Below is a small trained network, with its code and all its weights. Each question gives an input and a class and asks what happens when units are switched off, that is, made to give their printed mean instead of their output.

import numpy as np


def w(rows, s, z=0):
    codes = np.array(rows[::2]) - 128.0
    scale = np.full(codes.shape[1], s)
    scale[-1] = z or s
    return codes * scale


def f(y):
    return y / 2 * (1 + np.tanh(0.7978845608 * (y + 0.044715 * y**3)))


def log_softmax(a):
    a = a - a.max(-1, keepdims=True)
    return a - np.log(np.exp(a).sum(-1, keepdims=True))


def net(x, mask):
    res = np.array(x, float).reshape(1, 3) / 4 @ E
    y = f(res @ A[0][:, :-1].T + A[0][:, -1])
    res = res + np.where(mask, y, B[0][:, -1]) @ B[0][:, :-1]
    return log_softmax(res[-1] @ U[:, :-1].T + U[:, -1])


A, B = {}, {}
E = w([
[172,167,159,44,23,115],'x0',
[242,111,158,81,250,143],'x1',
[172,191,206,254,102,144],'x2',
],0.0099)
A[0] = w([
[84,113,98,52,103,149,217],'n1',
[153,150,144,115,152,133,122],'n2',
[133,106,115,199,104,110,253],'n3',
[59,118,107,152,162,113,187],'n4',
[133,108,121,113,250,127,147],'n5',
[170,148,155,119,97,112,210],'n6',
[150,145,176,203,105,136,130],'n7',
[53,151,122,143,48,150,181],'n8',
[88,114,124,159,59,103,110],'n9',
],0.016,0.0029)
B[0] = w([
[152,145,172,183,67,40,227],'n1',
[123,116,120,79,75,138,164],'n2',
[140,252,121,79,94,131,196],'n3',
[176,119,168,69,178,126,203],'n4',
[79,179,106,21,237,186,255],'n5',
[224,165,126,114,137,134,187],'n6',
[115,126,144,226,119,185,226],'n7',
[66,137,135,95,122,52,253],'n8',
[82,157,91,149,110,79,215],'n9',
],0.018,0.013)
U = w([
[117,134,107,98,46,2,148],'0',
[191,174,164,229,65,182,129],'1',
[104,84,169,152,147,71,22],'2',
[75,97,17,161,73,164,1],'3',
[143,117,58,50,142,196,226],'4',
[26,240,124,208,89,129,200],'5',
],0.0084,0.0027)

Each question gives the input, the list of numbers given to net, and the class t.
The units are the neurons (one row each of A and B). Each row of codes is followed by its name. A weight is (code - 128) times the scale printed after its matrix; where a second scale follows, it is the last column's (A, B and U).
mask holds one flag per neuron, in row order. A switched-off neuron (its flag False) gives its mean, the last column of its row in B, instead of its output. The means were averaged over made-up inputs and are rounded, as every weight is.
A unit's drop is (log p(t) with every unit on - log p(t) with that unit switched off) / (log p(t) with every unit on - log p(t) with every unit switched off).
The circuit of an input: a set's keep is (log p(t) with only the set's units on - log p(t) with every unit switched off) / (log p(t) with every unit on - log p(t) with every unit switched off). Starting from all 9 units, units are removed one at a time, each time the one whose removal leaves the highest keep (on an exact tie, the one counted first), for as long as the keep stays at least 0.8.
units of the circuit, in order: the units of the circuit, biggest drop first
most important unit: the unit with the biggest drop
k most important neurons: the k neurons with the biggest drops, biggest first
drop of u: that unit's drop, to one decimal
input [-3,-2,-1], class 0: units of the circuit, in order	(n7)
input [2,4,-4], class 4: 2 most important neurons	(n5 n8)
input [7,4,1], class 1: 3 most important neurons	(n5 n8 n6)
input [6,-3,2], class 0: 2 most important neurons	(n5 n8)
input [-1,4,5], class 1: 3 most important neurons	(n8 n7 n9)
input [1,7,7], class 1: 2 most important neurons	(n7 n8)
input [-1,6,7], class 1: 2 most important neurons	(n7 n8)
input [6,0,8], class 1: 2 most important neurons	(n6 n5)
input [6,2,1], class 1: 2 most important neurons	(n5 n8)
input [-8,-6,-1], class 0: 2 most important neurons	(n4 n7)
input [-5,-4,-7], class 0: 2 most important neurons	(n1 n7)
input [7,-7,1], class 0: drop of n8	0.2
input [-7,5,1], class 4: drop of n2	0.0
input [4,-6,0], class 0: drop of n8	0.1
input [8,1,2], class 1: most important unit	n5
